[ 10 -36 -16   1 -11  -5  27 -36  -8  18 -29   1 -10  46  26 -18 -15   0
   7  22  -1   4   6   6  18  -2   9  11 -13  10 -33  14   5  20   6  14] -> 4
[ -6   1  20  16  -7 -10   3  37 -10 -10 -17 -15  20 -18 -15  32   4   3
 -18 -40 -29  -7   3 -26   8  17  12  -2  10 -11  16 -19 -19   8  -2 -15] -> 0
[ 38 -26  16  10  16 -20 -71  41 -40 -21  28 -53  46 -11  17  25 -38 -20
  18 -25   6   1  35  18  25 -11  18  18  32  27  -8  -1 -14 -25  -7   8] -> 3
[ 19   3  19   9   8   9   4   6 -16 -12  29 -50  49  42   1  16  15 -15
   7 -21 -18   9  30   4 -17  24   1 -18  33   6  10 -39 -15 -22  15   1] -> 0
[ 15  -6  15   1   5   3 -31   2  -5 -10  15 -23  35  14   2  16   0  -6
   6  -5  -5  -2  11  22  -7  -8   6   4  45   1  -9 -20   4 -23   7  -9] -> 3
[ -8 -38  12  -7 -30 -22   8  29   8   4 -71  25   6 -32 -10  26 -19  20
 -37 -46 -60  -6 -16 -17   3   5  23  31  22 -22 -37 -16  -3  35  -9 -13] -> 7
[ 19  19  11 -15 -17  35  58 -18 -29  39 -13 -21  33 114  26 -15  27  15
 -17  -9  -4  -1  39   4  14  14 -30 -26  -1   7 -45   4  28  -1   2   2] -> 9
[ 27 -36  11  16  17 -29 -40  30   1 -31   3 -24  20 -47 -19  25 -19  -4
   4 -20 -33 -17  -2  -4  -4   9  32  11  36  17   8 -39 -37  -4   7  -7] -> 6
[ 26  -3  -2  13  -9   8  -7  -5 -21  -2   8 -32  26  52  24  -3 -16 -12
  12  -6   9  15   3   5  23  12  -4  -1 -12  21  -5  11   6  -4  -7   5] -> 4
[ 30 -28  23  23   6  -2 -69  38 -13 -26 -18 -36  29 -15   4  29 -35  23
 -16 -18  -6 -17   6  -8   2   3   4  17  74   3 -23 -26  -7  -3   0 -29] -> 4
[-15 -10  -9   4 -15   9  44   0  17   5 -67  20   3  62   5 -25  -5  31
 -21 -16 -31 -11   5   0   3  46  13 -21  -4 -25 -18 -11 -16  20   7  -8] -> 5
[  1 -25  -3  -2  -1  -1  24 -22  14 -12 -19   3   8  22 -12   0  -4  -3
  -8 -33 -58  -1  -6  11 -35  39  32  -3  18 -13  -3 -59 -33  14  19  -8] -> 7
[ 26 -31  -3  14   2 -47 -41  36 -13 -14  -7 -15  -9 -61   3  11 -53  -3
   7 -24 -24 -18   1 -21  33  -3  42  27 -32  17  12  14 -35  19 -12  12] -> 2
[ -7  -6  -1  -7 -10   6  39 -49   6   1 -33   8  -5  44  -4 -14  -1   8
  -4  20  -9  -1   6  19 -23  -7   9 -13  34 -16 -32 -18   2  10   6  -4] -> 10
[-14  39  -2  -5  -5 -14 -40   3  29   5  49  34 -43 -81 -25  -8   3   2
   8  39  11  -6 -53 -17 -14 -44  -9  22 -30  -3  52  26  12  -5  -5   6] -> 2
[ 10  -1  -5  -1  -7   5  -7 -16   3  -6   7  -5  14  22 -11 -11 -11  -7
   3 -14 -15  15 -13  14 -10  17   8   9  -5  -1   5 -17  -4  -6  -6  -5] -> 7
[-18  34 -19 -12  -4  19  23  -9  18  28  -8  13 -21  86  26 -50  19  27
  -1  42  22  -5  29   5   2  15 -37 -38 -13  -3 -18  38  21   2  12  -1] -> 5
[-19  53  -1  -4 -10  14 -16   5  -7  18  40  13 -27  -3  -7 -28  12  10
  -8  25  30  -5 -29 -28  26 -27 -37 -14 -58   4  34  51  21 -14 -13 -11] -> 9
[ 23 -25  -8  15  -6   1  13  -2 -29 -13 -18 -32  31  63  29 -11 -25  -8
   7 -25  -7   9  14  -1  29  35  14 -13 -20   8 -11  -4 -22   4   1  -3] -> 4
[-27  -5  -2  -5  -6  -1  72 -39  18  -2  -1  35  12  19 -17  -2  29 -24
 -13 -23 -63   9 -33  16 -27  26  29 -13 -22 -22  32 -39 -30   2  20  -9] -> 3
[  7   4  10 -15  -3  -4  36 -64  16  16  26  20  -9  -9 -12  -5  38 -12
   6  31  -8  16  -8   1  -5 -12 -10  34 -14  16   1  -8  20 -22   5  22] -> 8
[-14 -27  -8   7   3 -15   6 -16  29   4 -19  34 -41 -28  -4  -2  -1  14
 -18   9 -28 -17 -31 -14 -27  -8  23  10   7 -22   5 -15 -24  33  25 -13] -> 4
[  1   9   2  -7 -18  -7  50 -50 -12   3  24  -1  15  18 -16 -14  17 -40
   6   6  -8  35  -9  16  15  -8  -1   4 -47  15  12  11   7 -14 -21  20] -> 10
[-21 -26   9 -13 -17  -4  22  -7  34   5 -52  34  -1 -19 -24  11   5  21
 -39 -19 -59  -5 -24  -5 -40  12  16  22  40 -32 -27 -50  -2  26  10 -14] -> 7
[  6  -9  11  10   3 -11 -42  17 -15   3 -16 -22  -8  -7  16  13 -22  21
  10  22  25 -15  31 -10  11 -26  -4  11  54   2 -32  14  17   4   6  -5] -> 0
[-14   9   4 -13 -37 -13  60 -16  10  29   2  43   6 -30 -26  -6  40 -29
  -1   8 -20  28 -63 -13  32 -20 -20  22 -72  14  22  38  34  -5 -28  22] -> 6
[ 22  31  -5   4   4  15   2 -18  -2  -2  36 -28  20  64   7 -26   0  -2
  28   8  12   3   4  21 -20  14   1 -19  -3  10  24  -9  -6 -13   1  -1] -> 2
[  6   6  17 -11   2   5  20 -23   7   8 -12   2   0  15   0   2  27  13
  -8  24  -8  -7  18  -8   4   0 -19  12  19   8 -21  -8  14 -18   0   0] -> 8
[ -4  51  12   0  15  16 -29   4   7 -13  41 -17  -2  18  -3  -7  29  17
   4  17  36  -8  17 -22  -2   9 -35 -12   1   3  27   0   2 -35  -3 -23] -> 8
[ -8 -24  -2   0 -20 -21  25   6  19  19 -74  42 -18 -17   3  -4  -9  28
 -30  -3 -37 -10  -2 -11  27   4  11  21  -1 -10 -40  15   4  33   1   5] -> 5
[ 17 -25  -7   2 -32 -30  18   1 -11  11 -37   8  -2 -21   8   6 -35  -5
  12 -22 -19   3 -25  -9  42  -9  36  37 -53   8  -5  32  -7  27 -25  25] -> 2
[  4 -40 -12  11  -7 -17  40 -57  -3 -15   0  32 -22 -31 -32 -18 -23 -17
  11 -20 -53 -11 -52   5  -2   8  67  13 -51  -3  37 -34 -52  12  19   1] -> 9
[-13  15   2 -14 -23   1  54  13 -12  25 -18  -2  35  60  26   4  25 -15
 -11 -16 -21  17  12   5  22   7 -13 -17 -27  -5 -16  22  19   1 -10   8] -> 3
[-17  10  -3  -2  -3  11  61 -44  15 -13 -30  22  -6  47 -12 -21  24  22
  -4  -1 -25 -11  -9 -10 -18  35  13 -19  -1 -23  14 -45 -34   0  16 -26] -> 8
[  2  10  29   8  -7   8  27   3  -4  -2  -6 -12  39   3 -23  22  30  -4
 -15 -27 -32   5   2  -3 -18  13   0  -3  41  -7   7 -43   2  -7   7  -8] -> 0
[ 31 -73  11   9 -19 -25  -3   7 -16 -34 -62 -10  47 -34 -29  26 -54  -7
 -18 -71 -78   3 -14   9  13  40  61  44  14  -4 -22 -55 -34  10 -17  -6] -> 7
[-24  73  -8  -1   6  16  -2  39  10   7  25  -5 -17  46  20 -35  16  25
   1   4  26 -21  -1 -32  -8  12 -25 -54 -39 -13  48  27 -14   9  -1 -26] -> 2
[ -7  27  -2  -3  -1   9  33  12   9  -5  13  16 -14   6  -4   6  14   7
   5  -4   4  -9 -10 -18 -14   5 -13 -10 -14  -2  29  11 -14   6  16  -4] -> 1
[-14 -13 -14   5  16 -12  26 -16  -5 -24   6 -11 -16  30   1 -16 -21 -16
  10 -14 -17  -7  14   4 -23  25  38 -38 -22  -6  24 -23 -62  14  16  -1] -> 10
[ 11  17  10   2  23  27 -33   2  -6  -5  44 -34   2  43   7   2   3  12
  -2   0   4 -20  21   4 -33   5  -6 -30  36   5   7 -31 -17 -17  27  -9] -> 9
[ -1 -25  -6  -1   2 -19  13 -37   8   1 -24  26 -42 -16  -1  -4 -14  15
  17  20  -1 -17  -3 -12   6  -6  24  28  -8   1  -6  -4 -20  11   9   4] -> 8
[-41  31  -1   2  -2  -6   1   7  12  13  14  17 -43 -11   3  -5  20  16
   2  25  19  -8  -5 -27 -12 -19 -11 -12  -4 -15  24  24   3  10  16  -9] -> 0
[ 18  11   8  12   8  16 -33  24  -4  -7   8 -36  23  47  12  -4   7  14
 -11   5   8 -13  24 -10   1  16 -29 -27  27  -4  -9  -8   5  -9   5 -31] -> 4
[ -7  32  15   4  15  17   5  23  13 -26  39  -3   6   0 -16  17  20   9
  -4 -10  -1  -7  -8 -14 -40  13 -19 -16  29  -2  45 -28 -26 -16  22 -16] -> 1
[  0  16  -7  -7   0   2  25 -14   9  -1  28   9 -17   9  -3 -10  14  -1
  16  30  15  -1   1 -13   2 -10 -20  -4 -20  16  18  22  -1  -8  17   5] -> 1
[-23  12 -14   9  26  -2  -8   5   4 -29   9  10 -43  20   7 -28 -17  25
  24   4  24 -32  12 -29 -12  30  19 -30 -28 -16  48 -16 -59   2  20 -31] -> 8
[  2 -22   1  -3 -14 -19   6   5  -7   1  -5  -4   8  -5  -1   7 -16 -19
  -4 -34 -33  18  -7   3   5  14  20  22 -21  14  -2  -3  -7   9 -12  18] -> 7
[ -5  21   2  14   0   6  -8  41 -14   1  10 -21  11  34  21   4   1   0
 -12 -20  11   5  -3 -23  21  18 -19 -20 -30   6  25  20 -15   6 -12 -15] -> 4
[-49  60  -7  -7 -13   6  23 -15  18   4  18  41 -42  -8 -19 -40  22   9
  -9  39  27   4 -42 -24   2 -23 -23 -26 -55 -27  45  37  -1  -2 -11 -23] -> 10
[-16  66 -15  -9   9  12  -8  -2  17  17  61   2 -31  32  11 -39  38   9
  18  58  44   0 -11 -13 -10 -14 -47 -32 -28  11  32  40  16 -20   6  -3] -> 6
[-28  53  13  -7 -24   1  -1  45 -19  14  32   5  20  -4   5   9  19 -20
  -8 -18  17  24 -26 -14  35 -15 -31   0 -60   7  42  56  25 -19 -36   5] -> 3
[-13  54  -2  -4  -8   7 -36  41   3  16  20   9 -13   0  15 -22   3  20
  -3  25  48   5   2 -11  25  -8 -48  -3 -28  10  11  72  36 -14 -21   3] -> 5
[ 21  -6  11  12   5   2 -65  39 -20 -33   7 -45  36  14  -2   8 -37   8
  -7 -47  -6   3   9  -2   8  32  10   2  19   6   6 -19 -28 -16 -15 -25] -> 7
[-17  16  12  13 -15 -18  15  33 -20  -7   8   0  11 -35 -12  21   1 -18
 -10 -45 -23  12 -21 -33  30   9   8   3 -48   1  50  15 -19   6 -17  -4] -> 0
[ -4  58 -14   2  14  12 -57  41 -10  13  53 -29 -22  42  23 -19  -2  14
  33  45  80  -4   6 -11  11 -21 -45 -28 -14  27  27  59  12 -17 -14   3] -> 6
[-12   4 -10 -11  -2  -4  38 -42  37   5  10  28 -29  -2 -18  -9  17   3
   8  15 -34 -13 -26  11 -58   2  27   1   0 -12  24 -32 -21  18  27   8] -> 2
[ 20 -70  -1  10  -1 -24  30 -16  -7  -4 -38  -5  11   7  15  17 -20 -13
  -6 -29 -52  -1   6   4   2  19  42  16  11   7 -28 -32 -33  32  18   8] -> 4
[  0 -16   5   8  -9 -25  11  -3 -10   3 -17  -7   5 -16   1   7  -2  -4
  -5   2 -20   4  12 -19  30  -6  10  12  -2   5 -11   6   0   6   4  -1] -> 0
[-10  22 -10  -2 -18  -5  46  44 -15   6 -11   9 -12  22  22   3  -4   4
   1 -18   8   2  -4 -37  37   7 -17 -12 -66   3  21  55 -18  15  -7   8] -> 1
[ -6   8  -7  -7 -10  21  85 -56   2  15   8  22   4  54 -17 -23  33 -19
 -10 -21 -46   5 -32   9 -14  23  12 -29 -55  -8  27 -17 -19   2  13  -2] -> 9
[  6  47   8  -1  -2  23 -23 -15  13   2  57 -11   4  20 -14 -16  15   7
  20  24  23   2 -23  12 -35  -8 -18   0   7   4  37  -4  13 -26  -3   0] -> 2
[-17  19  -6  -3 -21   8  18   2  -1  24   6  12 -10  30  15 -14  14   3
  -7  12  19  13 -18 -18  11  -6 -30  -1 -41  -2   7  36  24  11  -9   3] -> 4
[  7  -5  14  12  -3 -24 -38  39 -29   2  12 -33   8 -36  14  33 -21 -14
   7 -15  12   9  14 -16  29 -21  -2  24   3  21  -1  33  10  -2 -16  21] -> 0
[ 14  33   9   1  -3  22  23 -29  11 -13  39 -16  36  34 -23  -9  24 -10
  16  -8 -19   6 -20  25 -40  23   6  -9   8   4  41 -44  -8 -22   1  -3] -> 2
[ 16 -10  19 -12   0  -3  19 -33   9   9 -17   3   8   6   0   9  23  12
  -8  21 -15  -3  20  -3   2  -4 -11  25  33  10 -37 -15  17 -13   5  -1] -> 8
[-13  16 -16  -5 -20  10  32 -34  -9  29  -1  27 -36  24   9 -33  -2   3
  11  16  22  -1 -31 -11  31 -19  -3  -3 -73  -1   8  48  14  10  -7   9] -> 9
[  5 -27 -15  18  11  -3  23 -57  20 -26  17  15 -11  -2 -29 -18  -1 -14
  14   3 -33  -1 -39  18 -39  23  49   2  -6  -9  43 -62 -53   6  32 -11] -> 4
[-40  12  -4  -6  -4 -19  -8  20  19  14  -9  41 -42 -39   3   3   6  13
  -9  16  -3 -21 -20 -19   1 -31   4   2 -12 -25  13  21  -3  20   9 -13] -> 3
[ 23  -8   7  19  20  -6 -63  23  -7 -16  29 -39   7  -8  13   9 -16   2
  -3  11  12  -8  14 -11  11   2 -10   5  21  15   2  -5 -10 -12   4 -15] -> 4
[  8  29  17   1   9   1 -60  36  13   0  39 -19  -3 -30  -1  22  -2  16
  -1   6  15 -13  -5  -5 -32 -21 -14  14  37   3  17  -2   7  -7  -4   1] -> 2
[  1  16   7  -1  -8   7   0  11 -20  19  12  -9  -7  19  15   3   1   1
  -5 -11   9  -2   1  -9  20 -15  -9  -5 -25  14  -1  31   9  -2  -8  10] -> 9
[ 18  24 -21   4   7   1 -14  11 -13  -1  16 -41   2  72  35 -31 -21  10
  32   3  26 -13  33   1   4  16   5 -35 -20   9   6  15 -19   8   4   1] -> 2
[ -1 -18  29   0 -10  -4 -30  22   6   2 -47   6  24 -26  -6  35  -7  22
 -26  -2 -21 -15  -1   5  -1 -25   1  26  82 -15 -46 -22  26   2   1 -16] -> 3
[ -8  28  -7  11  -6  16  -3  15  -2  -2  -5  -2   2  44  19 -27   1  23
  -3   6  26  -7  -9 -21  12   8 -17 -24 -15 -17  15  14  -2   8  -2 -35] -> 4
[-25  31 -20   2  -4  17  17 -30  28   1  11  33 -32  35  -4 -47   9  19
  14  24  14  -4 -23  12 -24  21  -1 -19 -20 -16  30   6  -9  -3  18  -5] -> 5
